Here is a tiny trained network, its code and every weight. The questions are about switching its units off for an input and a class, where a switched-off unit gives its printed mean instead of its output.

import numpy as np


def w(rows, s, z=0):
    codes = np.array(rows[::2]) - 128.0
    scale = np.full(codes.shape[1], s)
    scale[-1] = z or s
    return codes * scale


def norm(h):
    return h / np.sqrt((h * h).mean(-1, keepdims=True) + 1e-5)


def f(y):
    return np.maximum(y, 0)


def log_softmax(a):
    a = a - a.max(-1, keepdims=True)
    return a - np.log(np.exp(a).sum(-1, keepdims=True))


def net(x, mask):
    res = np.array(x, float).reshape(1, 6) / 4 @ E
    u = 0
    for l in range(3):
        y = f(norm(res) @ A[l][:, :-1].T + A[l][:, -1])
        res = res + np.where(mask[u : u + 10], y, B[l][:, -1]) @ B[l][:, :-1]
        u += 10
    return log_softmax(norm(res)[-1] @ U[:, :-1].T + U[:, -1])


A, B = {}, {}
E = w([
[129,130,130,129,127],'x0',
[128,130,129,128,128],'x1',
[151,183,121,144,222],'x2',
[248,101,129,127,112],'x3',
[123,133,59,195,115],'x4',
[128,128,129,129,128],'x5',
],0.012)
A[0] = w([
[64,33,177,123,31,70],'L0N1',
[161,110,69,86,170,136],'L0N2',
[123,190,23,224,103,79],'L0N3',
[118,186,47,183,76,74],'L0N4',
[160,144,198,57,136,108],'L0N5',
[136,132,130,147,204,47],'L0N6',
[139,188,172,147,252,19],'L0N7',
[84,131,235,79,168,68],'L0N8',
[112,182,125,128,220,123],'L0N9',
[10,180,95,94,148,3],'L0N10',
],0.011,0.0044)
B[0] = w([
[158,255,37,101,110,255],'L0N1',
[145,135,156,164,84,166],'L0N2',
[140,56,92,60,185,232],'L0N3',
[83,97,51,105,179,198],'L0N4',
[87,49,101,123,188,207],'L0N5',
[172,182,110,93,88,163],'L0N6',
[143,186,70,65,76,208],'L0N7',
[133,60,85,84,237,206],'L0N8',
[122,169,83,138,50,212],'L0N9',
[69,102,222,220,100,210],'L0N10',
],0.0095,0.0073)
A[1] = w([
[50,162,171,182,92,2],'L1N1',
[182,93,152,141,108,118],'L1N2',
[77,125,200,134,133,117],'L1N3',
[217,96,119,161,131,103],'L1N4',
[119,121,103,114,70,49],'L1N5',
[159,130,108,119,158,58],'L1N6',
[96,76,136,100,90,127],'L1N7',
[76,200,93,140,84,190],'L1N8',
[246,131,132,179,99,91],'L1N9',
[162,184,96,93,70,123],'L1N10',
],0.013,0.0034)
B[1] = w([
[88,97,207,136,188,164],'L1N1',
[2,118,200,166,110,160],'L1N2',
[142,76,174,93,63,149],'L1N3',
[27,114,167,169,85,189],'L1N4',
[197,182,129,120,215,164],'L1N5',
[184,83,167,137,102,163],'L1N6',
[180,126,112,143,52,160],'L1N7',
[210,162,230,172,108,255],'L1N8',
[35,148,231,169,219,190],'L1N9',
[133,246,159,131,123,235],'L1N10',
],0.0073,0.0081)
A[2] = w([
[108,151,120,209,176,93],'L2N1',
[77,89,224,199,168,116],'L2N2',
[177,169,136,136,181,35],'L2N3',
[199,220,88,142,121,186],'L2N4',
[248,141,23,57,110,251],'L2N5',
[127,17,30,128,176,213],'L2N6',
[91,163,56,170,163,199],'L2N7',
[96,96,157,1,195,39],'L2N8',
[126,17,115,10,194,16],'L2N9',
[150,141,169,14,111,216],'L2N10',
],0.0097,0.0028)
B[2] = w([
[109,97,121,62,136,164],'L2N1',
[98,39,175,168,218,214],'L2N2',
[114,172,125,129,103,156],'L2N3',
[179,175,138,136,65,238],'L2N4',
[2,112,203,182,175,254],'L2N5',
[226,65,44,61,122,221],'L2N6',
[204,108,165,63,79,199],'L2N7',
[173,108,33,142,104,190],'L2N8',
[165,64,64,145,112,202],'L2N9',
[164,149,68,151,99,206],'L2N10',
],0.0085,0.0082)
U = w([
[162,251,143,133,85,229],'0',
[169,73,54,107,129,2],'1',
[88,109,227,173,159,107],'2',
],0.018,0.00072)

Each question gives the input, the list of numbers given to net, and the class t.
The units are the neurons (one row each of A and B). Each row of codes is followed by its name. A weight is (code - 128) times the scale printed after its matrix; where a second scale follows, it is the last column's (A, B and U).
mask holds one flag per neuron, layer by layer. A switched-off neuron (its flag False) gives its mean, the last column of its row in B, instead of its output. The means were averaged over made-up inputs and are rounded, as every weight is.
A unit's drop is (log p(t) with every unit on - log p(t) with that unit switched off) / (log p(t) with every unit on - log p(t) with every unit switched off).
The circuit of an input: a set's keep is (log p(t) with only the set's units on - log p(t) with every unit switched off) / (log p(t) with every unit on - log p(t) with every unit switched off). Starting from the 12 units with the biggest drops (on a tie, the unit counted first), units are removed one at a time, each time the one whose removal leaves the highest keep (on an exact tie, the one counted first), for as long as the keep stays at least 0.8.
units of the circuit, in order: the units of the circuit, biggest drop first
most important unit: the unit with the biggest drop
top k neurons: the k neurons with the biggest drops, biggest first
top k neurons in layer l: the k neurons of layer l with the biggest drops, biggest first
drop of u: that unit's drop, to one decimal
input [0,-6,3,-7,-8,8], class 1: most important unit => L0N8
input [-5,-3,-5,5,-5,-3], class 0: units of the circuit, in order => [L0N1 L1N10]
input [1,-3,-2,-5,4,-1], class 2: top 3 neurons in layer 0 => [L0N10 L0N8 L0N5]
input [1,0,6,7,-8,5], class 1: units of the circuit, in order => [L0N5 L1N8]
input [-1,-4,1,2,-1,0], class 2: top 3 neurons in layer 0 => [L0N1 L0N4 L0N3]
input [-6,7,6,-6,-3,-2], class 0: top 2 neurons in layer 0 => [L0N7 L0N9]
input [-5,-3,-2,-6,4,2], class 2: top 3 neurons => [L0N10 L0N8 L0N5]
input [-1,-4,-5,5,3,-8], class 0: top 3 neurons => [L0N1 L0N10 L1N10]
input [5,0,-7,7,-1,-2], class 0: top 2 neurons => [L0N1 L0N10]
input [0,0,5,6,3,-8], class 2: top 2 neurons in layer 1 => [L1N9 L1N4]
input [-2,-1,7,-4,-7,2], class 0: top 4 neurons => [L0N7 L0N9 L0N3 L0N6]
input [2,0,1,6,5,5], class 2: top 4 neurons in layer 0 => [L0N8 L0N5 L0N2 L0N1]
input [-8,7,5,7,-4,-6], class 2: top 2 neurons => [L0N1 L1N9]
input [-1,-6,1,-2,-3,6], class 1: units of the circuit, in order => [L0N8]
input [4,-7,-7,-7,-3,7], class 0: top 2 neurons in layer 0 => [L0N1 L0N5]
input [-4,-6,-4,6,0,5], class 2: top 2 neurons => [L1N9 L0N7]
input [2,5,-8,5,-5,-4], class 0: drop of L0N1 => 0.1
input [1,0,-1,-3,-3,-3], class 1: drop of L0N8 => 2.6
input [-7,-2,-5,4,2,8], class 0: drop of L0N1 => 0.3
input [4,8,3,8,5,-6], class 2: top neuron in layer 1 => [L1N9]
input [-2,3,-6,-5,-5,-3], class 0: drop of L0N1 => 2.8
